Below is a small trained network, with its code and all its weights. Each question gives an input and a class and asks what happens when units are switched off, that is, made to give their printed mean instead of their output.

import numpy as np


def w(rows, s, z=0):
    codes = np.array(rows[::2]) - 128.0
    scale = np.full(codes.shape[1], s)
    scale[-1] = z or s
    return codes * scale


def f(y):
    return np.maximum(y, 0)


def log_softmax(a):
    a = a - a.max(-1, keepdims=True)
    return a - np.log(np.exp(a).sum(-1, keepdims=True))


def net(x, mask):
    res = np.array(x, float).reshape(1, 8) / 4 @ E
    y = f(res @ A[0][:, :-1].T + A[0][:, -1])
    res = res + np.where(mask, y, B[0][:, -1]) @ B[0][:, :-1]
    return log_softmax(res[-1] @ U[:, :-1].T + U[:, -1])


A, B = {}, {}
E = w([
[172,217,78,164,113],'x0',
[90,86,56,60,41],'x1',
[253,28,181,158,51],'x2',
[147,88,18,229,161],'x3',
[26,63,181,158,122],'x4',
[72,200,168,198,158],'x5',
[86,54,67,227,100],'x6',
[150,179,134,180,27],'x7',
],0.0058)
A[0] = w([
[99,115,133,152,213,106],'neuron 0',
[56,153,110,125,222,164],'neuron 1',
[166,127,172,250,93,135],'neuron 2',
[115,226,116,79,83,95],'neuron 3',
[121,217,144,119,231,170],'neuron 4',
[116,209,113,77,38,165],'neuron 5',
[222,94,74,103,95,149],'neuron 6',
[62,210,59,120,181,255],'neuron 7',
[51,118,143,133,218,167],'neuron 8',
[76,45,186,128,86,193],'neuron 9',
[171,75,52,209,80,250],'neuron 10',
[168,90,56,73,86,135],'neuron 11',
[81,66,204,100,101,121],'neuron 12',
[140,66,29,100,122,172],'neuron 13',
[28,37,158,88,130,191],'neuron 14',
[122,147,130,202,190,191],'neuron 15',
[22,213,92,52,120,173],'neuron 16',
[165,94,48,117,101,103],'neuron 17',
[83,69,194,148,103,169],'neuron 18',
[136,79,46,70,108,163],'neuron 19',
[254,135,204,64,108,149],'neuron 20',
[218,132,229,72,126,167],'neuron 21',
[126,81,195,100,125,78],'neuron 22',
[222,132,159,189,101,224],'neuron 23',
[193,176,190,60,106,176],'neuron 24',
[102,111,122,182,239,150],'neuron 25',
[235,153,214,63,130,158],'neuron 26',
[159,116,130,238,86,91],'neuron 27',
[145,58,53,127,107,185],'neuron 28',
],0.0084,0.0041)
B[0] = w([
[195,143,156,74,60,174],'neuron 0',
[201,152,196,92,100,216],'neuron 1',
[52,203,39,150,27,200],'neuron 2',
[94,169,178,221,234,176],'neuron 3',
[179,210,170,78,166,220],'neuron 4',
[73,134,160,227,232,194],'neuron 5',
[156,60,45,133,192,210],'neuron 6',
[196,191,185,177,140,247],'neuron 7',
[191,142,206,80,55,211],'neuron 8',
[64,48,149,113,60,221],'neuron 9',
[153,109,40,202,56,255],'neuron 10',
[192,35,94,153,206,201],'neuron 11',
[34,46,174,79,74,195],'neuron 12',
[214,49,113,163,134,210],'neuron 13',
[96,28,234,129,63,236],'neuron 14',
[164,192,121,77,65,199],'neuron 15',
[124,173,243,220,163,231],'neuron 16',
[213,69,56,178,165,181],'neuron 17',
[56,84,165,108,47,197],'neuron 18',
[198,34,133,165,174,205],'neuron 19',
[42,134,34,38,245,229],'neuron 20',
[43,138,80,13,204,220],'neuron 21',
[87,83,150,64,122,168],'neuron 22',
[93,176,20,129,122,221],'neuron 23',
[65,144,110,87,249,211],'neuron 24',
[203,161,135,58,39,202],'neuron 25',
[53,173,57,2,250,220],'neuron 26',
[79,196,16,178,34,188],'neuron 27',
[189,48,91,174,115,214],'neuron 28',
],0.0081,0.0082)
U = w([
[28,27,207,91,60,108],'0',
[76,194,36,194,48,48],'1',
[39,151,75,2,252,212],'2',
[95,203,216,235,215,112],'3',
[209,203,180,35,94,5],'4',
[205,43,59,169,161,37],'5',
[170,80,179,170,104,239],'6',
],0.0088,0.0028)

Each question gives the input, the list of numbers given to net, and the class t.
The units are the neurons (one row each of A and B). Each row of codes is followed by its name. A weight is (code - 128) times the scale printed after its matrix; where a second scale follows, it is the last column's (A, B and U).
mask holds one flag per neuron, in row order. A switched-off neuron (its flag False) gives its mean, the last column of its row in B, instead of its output. The means were averaged over made-up inputs and are rounded, as every weight is.
A unit's drop is (log p(t) with every unit on - log p(t) with that unit switched off) / (log p(t) with every unit on - log p(t) with every unit switched off).
The circuit of an input: a set's keep is (log p(t) with only the set's units on - log p(t) with every unit switched off) / (log p(t) with every unit on - log p(t) with every unit switched off). Starting from the 12 units with the biggest drops (on a tie, the unit counted first), units are removed one at a time, each time the one whose removal leaves the highest keep (on an exact tie, the one counted first), for as long as the keep stays at least 0.8.
units of the circuit, in order: the units of the circuit, biggest drop first
most important unit: the unit with the biggest drop
top k neurons: the k neurons with the biggest drops, biggest first
drop when u is switched off: that unit's drop, to one decimal
input [-5,-1,-5,-5,7,7,-7,7], class 3: units of the circuit, in order => (neuron 16)
input [2,1,-4,-3,4,-8,7,7], class 6: units of the circuit, in order => (neuron 20; neuron 21)
input [-2,-5,8,-6,7,-2,-2,-8], class 2: top 3 neurons => (neuron 26; neuron 21; neuron 20)
input [8,1,5,7,-5,1,-4,4], class 1: top 3 neurons => (neuron 2; neuron 27; neuron 23)
input [2,-5,-2,2,7,-3,6,0], class 1: units of the circuit, in order => (neuron 27; neuron 2)
input [-2,6,3,5,5,0,-3,8], class 1: top 3 neurons => (neuron 27; neuron 2; neuron 10)
input [8,-7,-1,-5,6,5,-6,4], class 2: top 3 neurons => (neuron 26; neuron 21; neuron 24)
input [5,5,5,-3,2,-1,0,-3], class 2: top 3 neurons => (neuron 20; neuron 7; neuron 21)
input [8,-8,4,3,-4,-5,0,2], class 2: top 3 neurons => (neuron 20; neuron 26; neuron 21)
input [-1,-8,7,1,2,5,0,-3], class 2: top 2 neurons => (neuron 21; neuron 26)
input [-7,8,5,1,5,-8,5,6], class 5: drop when neuron 13 is switched off => 0.9
input [-7,-5,-4,6,-1,7,-1,7], class 4: drop when neuron 26 is switched off => 0.0
input [-8,-2,5,0,0,-8,3,-3], class 0: drop when neuron 18 is switched off => 0.5
input [-7,1,-8,4,8,-5,-4,-5], class 0: most important unit => neuron 14
input [-8,-3,4,8,0,4,-7,-5], class 4: drop when neuron 0 is switched off => 0.1
